gute: [ 6.26 -6.38 -7.21  5.87  6.04  3.19]
vumu: [-4.21  5.71  5.71  5.43  5.71 -5.19]
piriz: [-3.71 -3.48  3.04  8.55  3.04 -0.81]
tegip: [ 2.76 -7.67 -0.74 -0.74 -0.74 -1.27]
Boz: [-2.26  7.38  7.38  7.38  7.74  7.38]
again piriz:  -> [3.04]
again Boz:  -> [7.38]
again vumu:  -> [5.71]
again tegip:  -> [-0.74]

Zes: [ 0.69 -3.70  2.58  1.30 -0.98 -1.30 -2.90  5.29  8.64  1.66  1.45 -0.50
 -2.06 -0.48 -2.06 -0.70 -2.06]
tegip: [-0.78  2.04 -1.65 -0.20  0.44  1.16  1.13 -2.56 -4.29 -0.57 -0.58  0.00
 -1.97 -7.48  1.69  2.37  0.93]
kege: [ 1.31  0.05  0.75 -0.61  0.35 -1.90  2.25 -1.41 -2.21  0.78  0.63 -0.46
 -1.71 -4.72 -0.27  1.16  1.08]
vumu: [ 2.57 -2.03  0.22  0.22  1.05  1.71 -0.14 -0.63  0.03  0.23  0.74  0.41
  0.41  0.41 -2.06 -0.76  0.31]
gute: [ 0.69 -3.70  2.58  1.30 -0.98 -1.30 -2.90  5.29  8.64  0.63  0.58  0.20
  4.44  8.81 -3.00 -4.78 -2.41]
Boz: [ 0.44 -0.94  0.77  0.27 -0.13 -0.63  0.41  1.05  1.71  0.41  0.22  0.03
  0.74  0.23  0.41 -1.01 -0.27]
again Boz:  -> [0.41]
again Zes:  -> [-2.06]
[ 1.31  0.05  0.75 -0.61  0.35 -1.90  2.25 -1.41 -2.21  0.78  0.63 -0.46
 -1.71 -4.72 -0.27  1.16  1.08] -> kege
start: [-2.03  0.22  0.22] -> vumu, 2
[-0.78  2.04 -1.65 -0.20  0.44  1.16  1.13 -2.56 -4.29 -0.57 -0.58  0.00
 -1.97 -7.48  1.69  2.37  0.93] -> tegip
start: [-0.13 -0.63  0.41  1.05  1.71  0.41  0.22  0.03  0.74  0.23] -> Boz, 5

sek: [ 0.16  3.23  1.04  0.05  1.41 -0.04  0.63 -0.56  0.31 -0.47 -0.56 -2.22
  0.56 -1.05  1.60 -0.26 -0.05  1.07 -0.56  0.78  6.30 -0.09  0.25  0.12
  0.11  3.54  1.62  0.27 -2.32 -1.07 -1.15  2.14  0.61 -4.36  0.43]
tegip: [-0.80  2.52 -1.07 -1.27 -0.38 -0.04  0.12  1.50  1.09 -2.35 -0.15 -1.35
 -0.26 -0.76  1.73  2.35  0.01 -0.79 -0.80 -0.47 -0.29  0.01 -1.19  0.06
 -0.56  2.51  1.42  2.32 -1.47  0.84 -0.25 -0.30  2.59 -3.13  0.10]
vumu: [-1.12  0.23 -0.03 -1.41  0.82  0.35 -0.01 -0.38 -0.90 -0.09 -0.12  2.01
  0.75 -1.20 -1.39  1.78 -0.93 -1.96 -1.12 -0.17 -1.71 -0.53  0.63 -0.64
 -0.74  0.49 -1.50  2.29  4.05  1.25  1.22 -1.83 -1.22 -2.81 -1.22]
segar: [ 0.12 -0.98  2.79  1.59 -0.05  0.31 -1.18  2.79  1.04 -2.02  1.26 -1.48
 -1.91  1.56  2.79  0.40  2.79 -0.27  0.12 -1.21  7.78 -0.15 -0.71  0.98
 -0.24 -0.61 -0.58 -1.58 -3.35 -1.50 -1.97  0.65  0.54 -3.72  0.69]
piriz: [-1.09 -1.32  0.72 -1.57  0.68 -0.32  0.54  0.07  0.75 -1.89  0.47 -1.09
  0.44 -0.87  0.25  1.86 -1.29 -0.49 -1.34 -0.54  0.59 -0.48 -0.49  0.33
 -1.12  3.94  0.79  2.37  0.38  0.59 -0.77 -0.51  0.33 -2.12  0.73]
kidi: [-0.89  3.24  1.38  0.08  0.97  0.68 -0.28 -1.23  0.72 -1.18 -0.17 -1.47
  0.77 -1.51  1.51 -0.43 -0.77  0.10 -0.89  0.59  6.39 -0.67 -0.44 -0.27
 -0.57  3.73  1.89  0.46 -1.55 -1.09 -1.30  1.36 -1.03 -3.12  0.44]
start: [-0.38 -0.90] -> vumu, 8
again sek:  -> [-0.56]
start: [-1.09 -1.30] -> kidi, 30
again kidi:  -> [-0.89]

vumu: [2.08 3.52 3.52 3.52]
Boz: [-1.20  6.57  8.56  1.13]
gute: [ 0.37 -7.02  0.37  8.43]
kege: [5.52 0.26 0.26 0.75]
Zes: [ 4.31 -0.36 -0.54 -1.69]
tegip: [3.52 3.52 3.52 3.52]
again tegip:  -> [3.52]
again gute:  -> [0.37]
start: [ 0.37 -7.02] -> gute, 1
[-1.20  6.57  8.56  1.13] -> Boz
again vumu:  -> [3.52]
again kege:  -> [0.26]

kege: [-0.12  0.34 -0.62  0.89 -0.23  0.90 -0.02  1.25 -0.52  0.13]
sek: [-0.09 -0.02  0.18 -0.03 -0.13  0.22  0.09 -0.13 -0.27 -0.20]
vug: [-2.91  0.07 -2.38  2.94 -5.03  8.56 -1.80 -3.61  0.07  0.49]
piriz: [ 2.96 -1.80  2.96 -2.38 -2.38 -5.03  2.96 -2.38 -3.61 -1.80]
start: [ 2.94 -5.03  8.56 -1.80 -3.61  0.07] -> vug, 4
start: [ 0.34 -0.62  0.89] -> kege, 2
again sek:  -> [-0.13]
again vug:  -> [0.07]
[ 2.96 -1.80  2.96 -2.38 -2.38 -5.03  2.96 -2.38 -3.61 -1.80] -> piriz
start: [-1.80  2.96 -2.38 -2.38 -5.03  2.96 -2.38 -3.61] -> piriz, 2
[-2.91  0.07 -2.38  2.94 -5.03  8.56 -1.80 -3.61  0.07  0.49] -> vug

Zes: [-1.55  6.91 -3.69 -1.45 -3.39]
kege: [ 4.84  4.63 -2.92  0.48  0.50]
tegip: [ 3.84  7.15 -2.07 -1.17  4.51]
vug: [ 5.02  1.95 -3.71  0.41  1.65]
vumu: [-2.58 -0.62 -0.62 -0.62  7.18]
kidi: [-4.68  2.49  1.53 -0.67  0.89]
sek: [5.83 3.04 5.83 3.64 1.43]
start: [-2.58 -0.62 -0.62 -0.62] -> vumu, 1
again sek:  -> [5.83]
start: [-2.07 -1.17] -> tegip, 3
again vumu:  -> [-0.62]
start: [-3.71  0.41  1.65] -> vug, 3

